Here is a tiny trained network, its code and every weight. The questions are about switching its units off for an input and a target symbol, where a switched-off unit gives its printed mean instead of its output.

import numpy as np


def w(rows, s, z=0):
    codes = np.array(rows[::2]) - 128.0
    scale = np.full(codes.shape[1], s)
    scale[-1] = z or s
    return codes * scale


def norm(h):
    return h / np.sqrt((h * h).mean(-1, keepdims=True) + 1e-5)


def f(y):
    return np.maximum(y, 0)


def softmax(a):
    e = np.exp(a - a.max(-1, keepdims=True))
    return e / e.sum(-1, keepdims=True)


def log_softmax(a):
    a = a - a.max(-1, keepdims=True)
    return a - np.log(np.exp(a).sum(-1, keepdims=True))


def net(x, mask):
    ids = ['αβεζηθλμξπσφψω'.index(c) for c in x.split()]
    T = len(ids)
    res = E[ids] + P[:T]
    r = norm(res)
    for j in range(2):
        rows = slice(2 * j, 2 * j + 2)
        q, k, v = (r @ M[0][rows].T for M in (Q, K, V))
        z = softmax(np.where(np.tri(T) > 0, q @ k.T / 2**0.5, -1e9)) @ v
        o = O[0][rows]
        res = res + np.where(mask[j], z, o[:, -1]) @ o[:, :-1]
    y = f(norm(res) @ A[0][:, :-1].T + A[0][:, -1])
    res = res + np.where(mask[2:6], y, B[0][:, -1]) @ B[0][:, :-1]
    return log_softmax(norm(res)[-1] @ U[:, :-1].T + U[:, -1])


Q, K, V, O, A, B = {}, {}, {}, {}, {}, {}
E = w([
[122,53,139],'α',
[89,175,102],'β',
[156,75,161],'ε',
[46,140,91],'ζ',
[43,66,101],'η',
[128,42,147],'θ',
[39,113,173],'λ',
[89,61,104],'μ',
[82,106,93],'ξ',
[57,62,145],'π',
[41,139,181],'σ',
[96,255,128],'φ',
[42,169,99],'ψ',
[126,137,153],'ω',
],0.017)
P = w([
[178,137,91],'0',
[100,152,196],'1',
[106,148,192],'2',
[90,116,192],'3',
[106,59,64],'4',
[87,81,54],'5',
[77,113,75],'6',
[23,68,157],'7',
[36,75,150],'8',
[8,57,126],'9',
],0.014)
Q[0] = w([
[166,97,84],'head 0',
[113,161,251],'head 0',
[144,141,23],'head 1',
[164,99,91],'head 1',
],0.014)
K[0] = w([
[129,166,185],'head 0',
[177,159,95],'head 0',
[142,143,254],'head 1',
[83,194,172],'head 1',
],0.0096)
V[0] = w([
[33,126,84],'head 0',
[192,252,168],'head 0',
[38,160,166],'head 1',
[134,29,213],'head 1',
],0.017)
O[0] = w([
[97,2,93,196],'head 0',
[51,237,129,8],'head 0',
[16,92,184,160],'head 1',
[232,98,238,179],'head 1',
],0.014)
A[0] = w([
[65,64,152,119],'neuron 0',
[243,249,31,3],'neuron 1',
[1,43,240,238],'neuron 2',
[222,235,18,116],'neuron 3',
],0.0097,0.0062)
B[0] = w([
[155,74,199,180],'neuron 0',
[42,171,215,132],'neuron 1',
[81,146,222,253],'neuron 2',
[55,90,250,134],'neuron 3',
],0.013,0.015)
U = w([
[71,157,89,223],'α',
[152,112,122,10],'β',
[135,9,46,107],'ε',
[36,110,102,97],'ζ',
[94,185,128,186],'η',
[204,143,135,143],'θ',
[183,106,157,58],'λ',
[87,155,221,49],'μ',
[224,74,77,189],'ξ',
[224,146,134,158],'π',
[107,191,177,193],'σ',
[108,120,203,61],'φ',
[207,196,217,253],'ψ',
[79,98,83,75],'ω',
],0.012,0.0062)

Each question gives the input, a string of symbols that net reads in full, and the target symbol t.
The units are the heads (2 rows each of Q, K, V and O) and the neurons (one row each of A and B). Each row of codes is followed by its name. A weight is (code - 128) times the scale printed after its matrix; where a second scale follows, it is the last column's (O, A, B and U).
mask holds one flag per unit, heads first, then neurons. A switched-off unit (its flag False) gives its mean, the last column of its rows in O or B, instead of its output. The means were averaged over made-up inputs and are rounded, as every weight is.
A unit's drop is (log p(t) with every unit on - log p(t) with that unit switched off) / (log p(t) with every unit on - log p(t) with every unit switched off).
The circuit of an input: a set's keep is (log p(t) with only the set's units on - log p(t) with every unit switched off) / (log p(t) with every unit on - log p(t) with every unit switched off). Starting from all 6 units, units are removed one at a time, each time the one whose removal leaves the highest keep (on an exact tie, the one counted first), for as long as the keep stays at least 0.8.
units of the circuit, in order: the units of the circuit, biggest drop first
which heads matter: for each layer, one digit per head in row order, 1 if its drop is at least 0.15 and else 0, layers parted by /
drop of u: that unit's drop, to one decimal
input ξ π ψ ζ, target ε: which heads matter -> 01
input ξ ξ ω, target ε: which heads matter -> 01
input β ε ε, target α: units of the circuit, in order -> [head 1; head 0]
input μ α ψ β, target ξ: which heads matter -> 01
input ε ξ ψ ε, target ψ: units of the circuit, in order -> [head 0; head 1]
input ξ β π β, target ε: which heads matter -> 01
input ξ β μ, target ε: units of the circuit, in order -> [head 1]
input ξ μ λ, target ε: units of the circuit, in order -> [head 1; head 0]
input ε ε θ, target ψ: which heads matter -> 10
input μ ε σ, target ξ: units of the circuit, in order -> [head 1; neuron 2; head 0]
input μ ψ ξ, target ξ: drop of head 1 -> 0.6
input μ ψ ψ, target ξ: drop of neuron 2 -> 0.2
input β θ ε ε μ ε, target ψ: drop of neuron 2 -> -0.1
input β λ ω, target α: units of the circuit, in order -> [head 1]
